Below is a small trained network, with its code and all its weights. Each question gives an input and a class and asks what happens when units are switched off, that is, made to give their printed mean instead of their output.

import numpy as np


def w(rows, s, z=0):
    codes = np.array(rows[::2]) - 128.0
    scale = np.full(codes.shape[1], s)
    scale[-1] = z or s
    return codes * scale


def f(y):
    return np.maximum(y, 0)


def log_softmax(a):
    a = a - a.max(-1, keepdims=True)
    return a - np.log(np.exp(a).sum(-1, keepdims=True))


def net(x, mask):
    res = np.array(x, float).reshape(1, 5) / 4 @ E
    y = f(res @ A[0][:, :-1].T + A[0][:, -1])
    res = res + np.where(mask, y, B[0][:, -1]) @ B[0][:, :-1]
    return log_softmax(res[-1] @ U[:, :-1].T + U[:, -1])


A, B = {}, {}
E = w([
[118,250,90,156,135],'x0',
[134,132,145,97,237],'x1',
[133,154,175,106,97],'x2',
[225,118,122,190,133],'x3',
[129,132,135,125,124],'x4',
],0.012)
A[0] = w([
[124,105,148,53,166,160],'n1',
[116,127,108,173,76,175],'n2',
[83,57,158,81,162,158],'n3',
[122,119,99,114,86,160],'n4',
[148,57,161,130,113,165],'n5',
[182,171,119,186,116,117],'n6',
[165,115,140,133,143,51],'n7',
[106,134,124,120,120,95],'n8',
[145,74,144,141,102,12],'n9',
[141,70,114,105,73,147],'n10',
[143,143,159,133,179,127],'n11',
[73,94,173,108,168,129],'n12',
[49,140,113,104,111,105],'n13',
[135,171,94,82,140,35],'n14',
[147,93,115,54,133,133],'n15',
[138,188,108,112,154,89],'n16',
[108,203,110,131,154,3],'n17',
[157,66,178,138,102,203],'n18',
[158,151,59,124,117,133],'n19',
[89,105,113,163,160,138],'n20',
[249,121,141,119,153,169],'n21',
[59,134,129,125,119,176],'n22',
[133,100,107,112,136,133],'n23',
[91,127,105,173,155,126],'n24',
[166,154,120,119,177,13],'n25',
[169,177,129,154,119,119],'n26',
[97,110,100,134,57,162],'n27',
[186,95,135,130,131,137],'n28',
[146,148,99,171,88,125],'n29',
[113,223,83,106,154,202],'n30',
[148,62,145,118,110,105],'n31',
[50,140,124,133,112,232],'n32',
[102,52,154,78,153,168],'n33',
[76,115,140,91,146,184],'n34',
[77,89,126,149,65,19],'n35',
],0.013,0.0063)
B[0] = w([
[208,155,155,134,112,218],'n1',
[152,234,100,93,89,198],'n2',
[207,223,161,124,92,242],'n3',
[41,83,105,97,141,175],'n4',
[68,81,122,164,164,212],'n5',
[181,173,126,74,60,198],'n6',
[118,96,142,205,160,143],'n7',
[118,147,110,86,139,142],'n8',
[72,165,12,10,8,155],'n9',
[104,48,121,127,142,198],'n10',
[17,3,115,166,216,178],'n11',
[220,152,162,177,90,208],'n12',
[23,73,110,115,115,197],'n13',
[132,92,200,203,179,150],'n14',
[176,186,128,121,110,184],'n15',
[40,71,151,123,134,179],'n16',
[116,43,192,165,198,177],'n17',
[118,66,158,157,159,223],'n18',
[168,176,148,107,133,173],'n19',
[152,142,164,108,104,159],'n20',
[3,65,89,75,142,221],'n21',
[67,86,118,165,167,200],'n22',
[160,124,158,124,113,154],'n23',
[130,148,143,130,101,156],'n24',
[83,151,86,87,93,157],'n25',
[122,175,124,152,99,181],'n26',
[60,42,124,117,122,207],'n27',
[92,100,143,124,113,177],'n28',
[187,181,150,118,78,185],'n29',
[48,121,90,101,74,254],'n30',
[72,72,76,142,127,189],'n31',
[96,91,190,165,199,226],'n32',
[204,163,129,131,110,241],'n33',
[178,169,174,138,109,212],'n34',
[130,34,189,217,228,172],'n35',
],0.0065,0.011)
U = w([
[96,117,185,188,209,240],'0',
[53,143,85,45,118,17],'1',
[218,251,146,104,98,255],'2',
],0.014,0.00066)

Each question gives the input, the list of numbers given to net, and the class t.
The units are the neurons (one row each of A and B). Each row of codes is followed by its name. A weight is (code - 128) times the scale printed after its matrix; where a second scale follows, it is the last column's (A, B and U).
mask holds one flag per neuron, in row order. A switched-off neuron (its flag False) gives its mean, the last column of its row in B, instead of its output. The means were averaged over made-up inputs and are rounded, as every weight is.
A unit's drop is (log p(t) with every unit on - log p(t) with that unit switched off) / (log p(t) with every unit on - log p(t) with every unit switched off).
The circuit of an input: a set's keep is (log p(t) with only the set's units on - log p(t) with every unit switched off) / (log p(t) with every unit on - log p(t) with every unit switched off). Starting from the 12 units with the biggest drops (on a tie, the unit counted first), units are removed one at a time, each time the one whose removal leaves the highest keep (on an exact tie, the one counted first), for as long as the keep stays at least 0.8.
circuit, biggest first: the units of the circuit, biggest drop first
k most important neurons: the k neurons with the biggest drops, biggest first
drop when u is switched off: that unit's drop, to one decimal
input [-8,0,-6,4,-7], class 1: circuit, biggest first : (n9)
input [-2,-2,-4,2,-7], class 1: circuit, biggest first : (n32, n35)
input [1,2,4,7,-6], class 1: circuit, biggest first : (n21, n6)
input [8,6,0,-7,-3], class 0: 2 most important neurons : (n17, n14)
input [-8,1,-4,-7,4], class 2: 2 most important neurons : (n3, n33)
input [-2,-6,-7,-3,-4], class 0: 2 most important neurons : (n35, n30)
input [-1,-7,-7,-7,-8], class 0: 2 most important neurons : (n35, n32)
input [8,5,2,-5,8], class 0: 2 most important neurons : (n17, n14)
input [0,-5,1,-5,1], class 0: 2 most important neurons : (n35, n32)
input [2,6,4,7,6], class 1: drop when n21 is switched off : 0.2
input [-8,6,4,-2,7], class 2: drop when n3 is switched off : 0.1
input [-7,-3,-1,4,-3], class 1: drop when n21 is switched off : 0.1
